Here is a tiny trained network, its code and every weight. The questions are about switching its units off for an input and a target symbol, where a switched-off unit gives its printed mean instead of its output.

import numpy as np


def w(rows, s, z=0):
    codes = np.array(rows[::2]) - 128.0
    scale = np.full(codes.shape[1], s)
    scale[-1] = z or s
    return codes * scale


def f(y):
    return np.maximum(y, 0)


def softmax(a):
    e = np.exp(a - a.max(-1, keepdims=True))
    return e / e.sum(-1, keepdims=True)


def log_softmax(a):
    a = a - a.max(-1, keepdims=True)
    return a - np.log(np.exp(a).sum(-1, keepdims=True))


def net(x, mask):
    ids = ['ΓΞΩβεθμστφ'.index(c) for c in x.split()]
    T = len(ids)
    res = E[ids] + P[:T]
    q, k, v = (res @ M[0].T for M in (Q, K, V))
    z = softmax(np.where(np.tri(T) > 0, q @ k.T / 2**0.5, -1e9)) @ v
    res = res + np.where(mask[0], z, O[0][:, -1]) @ O[0][:, :-1]
    y = f(res @ A[0][:, :-1].T + A[0][:, -1])
    res = res + np.where(mask[1:17], y, B[0][:, -1]) @ B[0][:, :-1]
    return log_softmax(res[-1] @ U[:, :-1].T + U[:, -1])


Q, K, V, O, A, B = {}, {}, {}, {}, {}, {}
E = w([
[243,4,145],'Γ',
[91,174,109],'Ξ',
[126,151,112],'Ω',
[86,183,114],'β',
[91,183,104],'ε',
[60,240,108],'θ',
[111,93,151],'μ',
[72,34,192],'σ',
[113,124,223],'τ',
[218,154,35],'φ',
],0.015)
P = w([
[63,160,45],'0',
[93,152,164],'1',
[124,123,210],'2',
[160,108,231],'3',
[195,87,251],'4',
[189,107,255],'5',
[175,134,240],'6',
],0.0053)
Q[0] = w([
[25,156,255],'head 0',
[164,119,50],'head 0',
],0.0091)
K[0] = w([
[249,84,155],'head 0',
[84,132,65],'head 0',
],0.012)
V[0] = w([
[2,48,217],'head 0',
[101,204,181],'head 0',
],0.0071)
O[0] = w([
[4,107,177,254],'head 0',
[205,213,176,169],'head 0',
],0.013,0.0052)
A[0] = w([
[184,57,150,121],'neuron 0',
[147,160,193,137],'neuron 1',
[151,129,36,91],'neuron 2',
[61,143,65,179],'neuron 3',
[174,95,133,34],'neuron 4',
[96,169,131,118],'neuron 5',
[171,170,174,26],'neuron 6',
[195,93,141,98],'neuron 7',
[109,113,166,253],'neuron 8',
[74,138,118,107],'neuron 9',
[117,44,95,218],'neuron 10',
[108,73,78,133],'neuron 11',
[197,139,48,222],'neuron 12',
[112,169,134,87],'neuron 13',
[99,129,6,232],'neuron 14',
[77,70,129,179],'neuron 15',
],0.012,0.0027)
B[0] = w([
[145,105,68,160],'neuron 0',
[125,180,120,236],'neuron 1',
[113,70,203,140],'neuron 2',
[129,54,145,211],'neuron 3',
[86,118,28,143],'neuron 4',
[124,130,81,228],'neuron 5',
[122,192,76,180],'neuron 6',
[124,179,38,152],'neuron 7',
[137,143,168,254],'neuron 8',
[85,71,154,224],'neuron 9',
[246,134,185,174],'neuron 10',
[163,218,205,153],'neuron 11',
[203,101,255,159],'neuron 12',
[156,101,120,195],'neuron 13',
[144,140,7,163],'neuron 14',
[165,99,15,240],'neuron 15',
],0.0066,0.0087)
U = w([
[170,108,66,78],'Γ',
[126,122,94,17],'Ξ',
[105,140,204,218],'Ω',
[75,68,117,103],'β',
[121,107,76,32],'ε',
[87,98,9,2],'θ',
[119,107,122,86],'μ',
[190,113,172,107],'σ',
[147,107,123,187],'τ',
[127,207,93,145],'φ',
],0.012,0.0036)

Each question gives the input, a string of symbols that net reads in full, and the target symbol t.
The units are the heads (2 rows each of Q, K, V and O) and the neurons (one row each of A and B). Each row of codes is followed by its name. A weight is (code - 128) times the scale printed after its matrix; where a second scale follows, it is the last column's (O, A, B and U).
mask holds one flag per unit, heads first, then neurons. A switched-off unit (its flag False) gives its mean, the last column of its rows in O or B, instead of its output. The means were averaged over made-up inputs and are rounded, as every weight is.
A unit's drop is (log p(t) with every unit on - log p(t) with that unit switched off) / (log p(t) with every unit on - log p(t) with every unit switched off).
The circuit of an input: a set's keep is (log p(t) with only the set's units on - log p(t) with every unit switched off) / (log p(t) with every unit on - log p(t) with every unit switched off). Starting from the 12 units with the biggest drops (on a tie, the unit counted first), units are removed one at a time, each time the one whose removal leaves the highest keep (on an exact tie, the one counted first), for as long as the keep stays at least 0.8.
circuit, biggest first: the units of the circuit, biggest drop first
k most important neurons: the k neurons with the biggest drops, biggest first
drop when u is switched off: that unit's drop, to one decimal
input μ φ θ, target σ: 3 most important neurons => [neuron 12; neuron 2; neuron 15]
input τ τ ε, target Ω: circuit, biggest first => [head 0; neuron 15]
input ε θ τ θ, target Ω: 2 most important neurons => [neuron 15; neuron 14]
input θ φ ε, target σ: circuit, biggest first => [head 0; neuron 12]
input ε τ θ, target Ω: circuit, biggest first => [neuron 15; head 0]
input Ω Γ τ θ, target θ: circuit, biggest first => [head 0; neuron 14]
input θ θ θ θ ε ε, target φ: circuit, biggest first => [head 0; neuron 6; neuron 3]
input θ σ Γ, target Γ: 3 most important neurons => [neuron 7; neuron 0; neuron 4]
input θ Γ θ φ, target σ: drop when head 0 is switched off => 0.5
input β τ Γ θ ε σ, target σ: drop when neuron 12 is switched off => -0.1
input σ σ ε ε, target β: drop when neuron 7 is switched off => 0.0
